Below are the code and all the weights of a small trained network. Each question names an input and a target symbol and asks about switching units off, where a switched-off unit gives its printed mean instead of its output.

import numpy as np


def w(rows, s, z=0):
    codes = np.array(rows[::2]) - 128.0
    scale = np.full(codes.shape[1], s)
    scale[-1] = z or s
    return codes * scale


def f(y):
    return y / 2 * (1 + np.tanh(0.7978845608 * (y + 0.044715 * y**3)))


def softmax(a):
    e = np.exp(a - a.max(-1, keepdims=True))
    return e / e.sum(-1, keepdims=True)


def log_softmax(a):
    a = a - a.max(-1, keepdims=True)
    return a - np.log(np.exp(a).sum(-1, keepdims=True))


def net(x, mask):
    ids = ['αβγζλσψ'.index(c) for c in x.split()]
    T = len(ids)
    res = E[ids] + P[:T]
    u = 0
    for l in range(3):
        q, k, v = (res @ M[l].T for M in (Q, K, V))
        z = softmax(np.where(np.tri(T) > 0, q @ k.T / 2**0.5, -1e9)) @ v
        res = res + np.where(mask[u], z, O[l][:, -1]) @ O[l][:, :-1]
        u += 1
        y = f(res @ A[l][:, :-1].T + A[l][:, -1])
        res = res + np.where(mask[u : u + 8], y, B[l][:, -1]) @ B[l][:, :-1]
        u += 8
    return log_softmax(res[-1] @ U[:, :-1].T + U[:, -1])


Q, K, V, O, A, B = {}, {}, {}, {}, {}, {}
E = w([
[238,96,167,156,120,128,141,101,140,22,121],'α',
[4,126,176,126,23,145,67,103,168,120,112],'β',
[117,116,135,53,147,66,105,101,142,72,123],'γ',
[199,146,48,166,121,152,55,85,141,201,79],'ζ',
[170,106,133,37,120,126,137,63,136,132,128],'λ',
[145,192,31,108,24,141,174,77,102,40,181],'σ',
[122,150,67,150,66,65,112,215,183,56,76],'ψ',
],0.017)
P = w([
[65,2,113,36,241,118,238,161,86,134,168],'0',
[111,124,96,87,114,113,192,83,66,100,70],'1',
[108,140,111,95,124,116,187,83,88,98,76],'2',
[112,150,124,114,132,118,173,80,110,101,82],'3',
[125,134,134,116,118,104,159,84,143,112,107],'4',
[133,161,155,120,132,116,146,98,153,128,110],'5',
[137,179,162,121,133,119,145,89,162,131,127],'6',
[148,191,167,124,134,117,127,97,177,141,134],'7',
[163,181,173,115,125,120,130,112,207,145,142],'8',
[171,195,193,113,119,113,135,115,216,154,135],'9',
[187,213,176,106,112,113,116,115,205,148,157],'10',
[175,237,189,113,129,105,117,102,211,142,153],'11',
[177,234,205,65,82,126,128,122,237,117,111],'12',
],0.0086)
Q[0] = w([
[136,206,130,25,79,108,133,71,204,114,35],'L0H0',
[88,40,96,143,162,172,151,237,2,211,173],'L0H0',
],0.0069)
K[0] = w([
[182,186,173,140,128,147,110,130,213,130,174],'L0H0',
[89,22,89,129,125,163,161,141,2,106,40],'L0H0',
],0.006)
V[0] = w([
[26,127,89,47,121,91,253,174,153,182,153],'L0H0',
[115,150,21,122,163,124,49,84,129,195,91],'L0H0',
],0.0047)
O[0] = w([
[86,42,197,205,225,145,179,130,146,167,172,3],'L0H0',
[173,55,188,118,96,97,213,180,3,119,148,88],'L0H0',
],0.013,0.0028)
A[0] = w([
[96,143,121,2,156,4,137,76,137,144,121,220],'L0N0',
[68,157,114,106,106,147,191,102,91,115,105,136],'L0N1',
[170,120,135,158,175,192,165,145,99,225,151,34],'L0N2',
[127,176,100,117,77,87,184,152,109,105,170,171],'L0N3',
[140,121,71,180,112,132,171,108,164,78,187,172],'L0N4',
[113,129,184,221,145,155,119,125,129,156,166,40],'L0N5',
[202,103,166,176,147,141,175,119,146,89,111,133],'L0N6',
[125,134,143,80,65,157,83,115,120,155,115,250],'L0N7',
],0.0084,0.0024)
B[0] = w([
[179,36,120,203,179,246,48,231,137,74,215,254],'L0N0',
[117,76,135,195,102,172,113,119,129,202,170,157],'L0N1',
[130,44,134,57,137,137,240,124,134,170,115,132],'L0N2',
[120,175,215,192,120,143,185,151,212,155,122,197],'L0N3',
[55,245,126,104,171,168,203,131,108,209,154,178],'L0N4',
[123,96,99,162,74,80,102,82,73,49,31,126],'L0N5',
[94,189,107,142,146,46,172,48,5,61,163,157],'L0N6',
[86,128,143,254,108,157,56,68,85,141,103,240],'L0N7',
],0.0065,0.0094)
Q[1] = w([
[85,97,221,82,181,159,133,172,178,45,252],'L1H0',
[131,73,102,124,134,172,116,196,167,232,147],'L1H0',
],0.013)
K[1] = w([
[35,115,2,65,221,127,129,77,166,159,122],'L1H0',
[79,70,219,79,180,68,209,136,25,162,135],'L1H0',
],0.0075)
V[1] = w([
[179,102,137,92,171,98,77,254,119,68,111],'L1H0',
[66,54,148,184,97,151,59,124,127,158,159],'L1H0',
],0.0075)
O[1] = w([
[27,138,2,47,252,178,149,60,67,120,109,2],'L1H0',
[70,50,23,142,41,177,186,123,150,192,107,204],'L1H0',
],0.0097,0.0048)
A[1] = w([
[144,155,103,111,87,85,111,60,90,147,140,190],'L1N0',
[126,94,173,64,188,140,92,114,105,110,150,5],'L1N1',
[180,111,142,122,198,119,71,78,101,98,160,175],'L1N2',
[221,109,128,106,126,104,130,150,116,93,141,98],'L1N3',
[48,118,140,146,107,154,106,255,148,111,164,104],'L1N4',
[136,106,123,91,202,101,169,153,160,156,159,233],'L1N5',
[148,163,136,78,137,110,180,95,146,77,134,82],'L1N6',
[123,122,63,69,228,149,145,166,83,107,133,55],'L1N7',
],0.0084,0.0024)
B[1] = w([
[65,63,125,150,252,204,243,105,62,132,185,185],'L1N0',
[242,171,117,209,14,109,150,58,185,196,182,173],'L1N1',
[138,101,243,157,196,207,168,174,192,23,77,237],'L1N2',
[155,183,73,103,38,79,37,51,121,118,176,220],'L1N3',
[89,236,97,116,204,45,190,67,90,197,139,255],'L1N4',
[203,167,177,20,181,138,225,73,190,52,143,149],'L1N5',
[156,95,148,214,193,81,83,145,76,228,149,167],'L1N6',
[138,215,143,56,11,75,2,115,159,98,191,197],'L1N7',
],0.0055,0.0098)
Q[2] = w([
[111,166,203,249,94,114,172,117,143,154,41],'L2H0',
[63,244,131,169,99,48,180,2,77,217,62],'L2H0',
],0.0043)
K[2] = w([
[125,181,203,254,147,174,151,76,60,175,99],'L2H0',
[128,189,98,214,86,229,108,174,50,104,100],'L2H0',
],0.0049)
V[2] = w([
[109,113,101,254,192,124,122,156,199,114,113],'L2H0',
[221,76,158,138,119,223,127,72,215,152,114],'L2H0',
],0.0052)
O[2] = w([
[166,161,121,113,99,138,132,148,2,56,165,143],'L2H0',
[85,88,117,171,128,121,208,67,87,88,104,254],'L2H0',
],0.0094,0.008)
A[2] = w([
[104,63,182,133,145,142,92,158,217,113,136,102],'L2N0',
[200,91,130,124,168,174,112,132,86,115,152,185],'L2N1',
[108,75,125,131,253,158,174,94,90,129,90,93],'L2N2',
[12,163,126,124,94,70,165,183,118,152,95,18],'L2N3',
[191,49,125,75,56,206,124,166,157,112,194,136],'L2N4',
[72,166,188,160,70,113,125,196,130,183,82,81],'L2N5',
[107,111,49,103,57,134,126,192,141,135,203,84],'L2N6',
[203,94,226,137,150,75,58,153,109,81,67,2],'L2N7',
],0.0071,0.0045)
B[2] = w([
[153,150,100,84,140,90,126,74,120,226,89,177],'L2N0',
[145,147,120,120,155,109,107,134,134,103,75,192],'L2N1',
[95,153,78,94,170,76,138,201,141,141,120,160],'L2N2',
[163,143,154,72,112,111,77,134,119,109,53,173],'L2N3',
[68,162,138,158,148,80,129,166,128,120,105,198],'L2N4',
[62,97,99,125,209,131,111,121,126,79,169,207],'L2N5',
[135,169,254,135,140,155,158,110,107,121,119,174],'L2N6',
[96,68,82,61,105,159,148,149,172,140,156,248],'L2N7',
],0.0099,0.012)
U = w([
[136,110,147,103,134,196,136,92,140,54,124,68],'α',
[119,168,168,163,132,197,186,134,134,153,167,195],'β',
[48,122,165,96,120,124,66,27,69,112,150,8],'γ',
[221,144,130,149,112,96,114,3,68,163,106,254],'ζ',
[107,105,49,137,134,139,162,110,138,116,152,92],'λ',
[127,123,100,106,74,125,115,126,130,131,173,40],'σ',
[118,222,145,102,149,67,113,164,101,124,66,215],'ψ',
],0.0055,0.0015)

Each question gives the input, a string of symbols that net reads in full, and the target symbol t.
The units are the heads (2 rows each of Q, K, V and O) and the neurons (one row each of A and B). Each row of codes is followed by its name. A weight is (code - 128) times the scale printed after its matrix; where a second scale follows, it is the last column's (O, A, B and U).
mask holds one flag per unit, layer by layer, with each layer's heads first. A switched-off unit (its flag False) gives its mean, the last column of its rows in O or B, instead of its output. The means were averaged over made-up inputs and are rounded, as every weight is.
A unit's drop is (log p(t) with every unit on - log p(t) with that unit switched off) / (log p(t) with every unit on - log p(t) with every unit switched off).
The circuit of an input: a set's keep is (log p(t) with only the set's units on - log p(t) with every unit switched off) / (log p(t) with every unit on - log p(t) with every unit switched off). Starting from the 12 units with the biggest drops (on a tie, the unit counted first), units are removed one at a time, each time the one whose removal leaves the highest keep (on an exact tie, the one counted first), for as long as the keep stays at least 0.8.
circuit, biggest first: the units of the circuit, biggest drop first
unit that matters most: the unit with the biggest drop
top k neurons: the k neurons with the biggest drops, biggest first
k most important neurons of layer l: the k neurons of layer l with the biggest drops, biggest first
input α α σ α α σ ζ α ζ γ α, target ζ: top neuron	(L0N4)
input α α ψ σ α ψ α σ λ ζ λ λ, target α: circuit, biggest first	(L1H0; L1N2; L0N0; L0N7)
input β γ ψ α α ζ γ γ σ λ ζ, target γ: top 3 neurons	(L1N7; L0N0; L0N4)
input λ σ λ α α ψ ζ γ ψ γ α, target ψ: 2 most important neurons of layer 0	(L0N0; L0N6)
input β ζ β λ α σ ζ σ σ ψ λ γ, target β: circuit, biggest first	(L1H0; L0H0; L2N6; L0N0)
input ζ α γ, target ζ: top 2 neurons	(L2N0; L0N0)
input σ ζ λ, target σ: 3 most important neurons of layer 0	(L0N4; L0N0; L0N7)
input λ ζ γ ψ γ ζ λ ζ, target λ: 2 most important neurons of layer 1	(L1N0; L1N3)
input γ ζ α α ζ ζ γ α β γ, target γ: circuit, biggest first	(L1N7; L1H0; L0N0; L0N7)
input β ζ β α γ σ σ ψ λ, target β: circuit, biggest first	(L1H0; L0H0; L2N6)
input α α γ λ σ λ β α α σ, target β: circuit, biggest first	(L0N3; L0N4)
input α λ α β ζ α γ λ α, target γ: 2 most important neurons of layer 0	(L0N0; L0N6)
input γ β λ ψ λ α γ, target γ: circuit, biggest first	(L1N7; L1H0; L0N0)
input λ γ ζ λ α ζ ψ ψ β ζ σ λ, target λ: 2 most important neurons of layer 0	(L0N7; L0N0)
input ζ α λ ζ σ λ α α α ζ, target σ: 4 most important neurons of layer 0	(L0N3; L0N6; L0N1; L0N0)
input ψ ζ β γ α σ λ β γ, target ψ: top 2 neurons	(L2N4; L0N7)
input α α α γ, target α: unit that matters most	L1N2
input σ λ λ λ γ σ γ ψ α γ ψ σ γ, target σ: top 2 neurons	(L0N0; L2N7)
input ψ α α ψ γ λ ζ α σ β σ ζ, target α: top 3 neurons	(L1N2; L2N7; L0N4)
input α λ α γ λ ψ ζ α, target γ: top 3 neurons	(L1N7; L0N6; L0N0)
input σ λ λ, target σ: top 2 neurons	(L0N4; L2N7)
input ψ λ λ ζ ψ ζ ψ ψ γ λ α ζ, target ψ: unit that matters most	L1H0
input ζ ζ ψ α ζ ζ λ ζ, target λ: top 2 neurons	(L1N0; L0N0)
input α β β α α ψ γ λ λ σ α λ α, target λ: top 2 neurons	(L0N0; L0N6)
input λ σ α ζ ζ β γ ζ, target β: top 2 neurons	(L2N6; L0N7)
input σ ζ ζ α α ψ γ ψ λ α α, target α: top 3 neurons	(L1N2; L2N7; L1N4)
